Below is a small trained network, with its code and all its weights. Each question gives an input and a target symbol and asks what happens when units are switched off, that is, made to give their printed mean instead of their output.

import numpy as np


def w(rows, s, z=0):
    codes = np.array(rows[::2]) - 128.0
    scale = np.full(codes.shape[1], s)
    scale[-1] = z or s
    return codes * scale


def f(y):
    return np.maximum(y, 0)


def softmax(a):
    e = np.exp(a - a.max(-1, keepdims=True))
    return e / e.sum(-1, keepdims=True)


def log_softmax(a):
    a = a - a.max(-1, keepdims=True)
    return a - np.log(np.exp(a).sum(-1, keepdims=True))


def net(x, mask):
    ids = ['ΛΠΦΩγεημσψ'.index(c) for c in x.split()]
    T = len(ids)
    res = E[ids] + P[:T]
    q, k, v = (res @ M[0].T for M in (Q, K, V))
    z = softmax(np.where(np.tri(T) > 0, q @ k.T / 2**0.5, -1e9)) @ v
    res = res + np.where(mask[0], z, O[0][:, -1]) @ O[0][:, :-1]
    y = f(res @ A[0][:, :-1].T + A[0][:, -1])
    res = res + np.where(mask[1:13], y, B[0][:, -1]) @ B[0][:, :-1]
    return log_softmax(res[-1] @ U[:, :-1].T + U[:, -1])


Q, K, V, O, A, B = {}, {}, {}, {}, {}, {}
E = w([
[132,132,104,102,143],'Λ',
[112,144,100,198,136],'Π',
[130,253,130,161,137],'Φ',
[178,200,146,106,175],'Ω',
[168,134,86,92,156],'γ',
[146,149,137,178,129],'ε',
[171,108,102,107,186],'η',
[198,78,139,85,176],'μ',
[129,149,165,182,141],'σ',
[148,100,81,116,82],'ψ',
],0.025)
P = w([
[232,125,125,199,139],'0',
[106,110,80,92,136],'1',
[105,179,194,97,120],'2',
[186,149,105,194,39],'3',
[96,112,55,77,136],'4',
[107,195,193,93,134],'5',
[171,148,108,172,9],'6',
[102,130,47,76,164],'7',
[111,187,193,80,123],'8',
[209,144,88,121,34],'9',
[95,132,62,98,163],'10',
[109,195,196,80,120],'11',
[200,143,93,112,29],'12',
],0.014)
Q[0] = w([
[94,85,173,131,2],'H1',
[104,131,141,131,116],'H1',
],0.0097)
K[0] = w([
[191,93,79,207,34],'H1',
[136,253,27,209,98],'H1',
],0.0057)
V[0] = w([
[112,206,254,76,146],'H1',
[122,129,102,120,125],'H1',
],0.007)
O[0] = w([
[147,141,106,75,131,246],'H1',
[92,89,1,213,125,255],'H1',
],0.0096,0.00052)
A[0] = w([
[48,160,127,142,204,138],'N1',
[2,95,213,70,202,147],'N2',
[219,127,123,159,68,157],'N3',
[156,199,84,96,78,172],'N4',
[127,98,141,104,38,255],'N5',
[161,108,31,173,101,112],'N6',
[135,237,126,109,197,116],'N7',
[90,102,90,107,151,128],'N8',
[46,186,150,100,113,112],'N9',
[188,95,49,102,128,172],'N10',
[145,175,200,169,185,114],'N11',
[150,213,105,196,32,210],'N12',
],0.012,0.0082)
B[0] = w([
[91,109,106,92,98,158],'N1',
[158,58,112,21,2,149],'N2',
[108,192,149,148,59,210],'N3',
[109,136,132,146,138,248],'N4',
[127,194,100,89,211,193],'N5',
[136,106,223,103,139,204],'N6',
[97,79,152,107,152,223],'N7',
[55,73,188,162,84,154],'N8',
[97,117,172,148,86,150],'N9',
[123,128,114,201,114,251],'N10',
[140,90,119,198,84,162],'N11',
[180,97,100,130,136,238],'N12',
],0.0096,0.013)
U = w([
[165,151,164,159,141,173],'Λ',
[59,112,1,150,84,195],'Π',
[129,154,214,103,159,63],'Φ',
[103,168,93,47,44,101],'Ω',
[59,182,181,144,105,35],'γ',
[193,64,48,92,150,143],'ε',
[204,96,92,69,129,69],'η',
[108,177,113,117,242,237],'μ',
[159,206,20,91,115,217],'σ',
[137,102,117,108,63,2],'ψ',
],0.0098,0.0046)

Each question gives the input, a string of symbols that net reads in full, and the target symbol t.
The units are the heads (2 rows each of Q, K, V and O) and the neurons (one row each of A and B). Each row of codes is followed by its name. A weight is (code - 128) times the scale printed after its matrix; where a second scale follows, it is the last column's (O, A, B and U).
mask holds one flag per unit, heads first, then neurons. A switched-off unit (its flag False) gives its mean, the last column of its rows in O or B, instead of its output. The means were averaged over made-up inputs and are rounded, as every weight is.
A unit's drop is (log p(t) with every unit on - log p(t) with that unit switched off) / (log p(t) with every unit on - log p(t) with every unit switched off).
The circuit of an input: a set's keep is (log p(t) with only the set's units on - log p(t) with every unit switched off) / (log p(t) with every unit on - log p(t) with every unit switched off). Starting from the 12 units with the biggest drops (on a tie, the unit counted first), units are removed one at a time, each time the one whose removal leaves the highest keep (on an exact tie, the one counted first), for as long as the keep stays at least 0.8.
circuit, biggest first: the units of the circuit, biggest drop first
unit that matters most: the unit with the biggest drop
k most important neurons: the k neurons with the biggest drops, biggest first
drop when u is switched off: that unit's drop, to one decimal
input Λ Ω γ η Φ η γ Λ Λ Λ σ, target Π: 3 most important neurons -> [N6, N1, N5]
input σ γ Λ ψ ε μ, target ε: circuit, biggest first -> [N3, N2]
input η Φ ψ Λ Λ Φ Λ Λ γ Ω Λ Π, target Π: 4 most important neurons -> [N6, N1, N11, N5]
input Ω ψ ε Λ Φ, target Π: circuit, biggest first -> [N6, N1]
input Λ Φ η ψ Λ Ω Λ, target σ: 2 most important neurons -> [N5, N7]
input Φ ε γ Λ Λ γ Λ γ γ Λ σ, target Π: circuit, biggest first -> [N6, N1]
input γ ψ Φ Π μ γ Λ η, target Π: unit that matters most -> N10
input Λ γ η ψ Ω Π ε ε ε ψ Φ γ ε, target σ: 4 most important neurons -> [N12, N5, N7, N3]
input Ω Λ ψ ε γ η ψ, target σ: 3 most important neurons -> [N5, N12, N3]
input Λ Φ γ Ω Λ ψ γ Λ Π η, target Λ: circuit, biggest first -> [N6, N10, N3]
input σ Λ Ω γ Ω Ω Ω, target σ: circuit, biggest first -> [N6, H1]
input γ Ω γ γ Φ Λ Λ γ γ Π γ γ, target μ: circuit, biggest first -> [N3, N2, N12, N11]
input Λ η γ Λ Ω ε Λ Π Λ, target Ω: 3 most important neurons -> [N2, N12, N10]
input Ω Λ Λ Λ ψ γ Ω Ω η μ, target Λ: circuit, biggest first -> [N10, N3]
input ψ γ ψ η, target Λ: 2 most important neurons -> [N6, N3]
input η Ω Λ γ, target Λ: 2 most important neurons -> [N6, N10]
input Λ Ω Ω σ σ γ γ ε ψ Λ Λ γ, target μ: most important neuron -> [N3]
input Λ ψ Λ γ, target Λ: drop when N6 is switched off -> 1.0
input η μ Ω γ μ Ω Ω Λ σ Λ, target σ: drop when N8 is switched off -> 0.1
input σ γ η, target ε: drop when N7 is switched off -> 0.0
input Λ Λ Λ Λ γ Λ σ γ σ Ω Λ η, target ε: drop when N5 is switched off -> 0.1
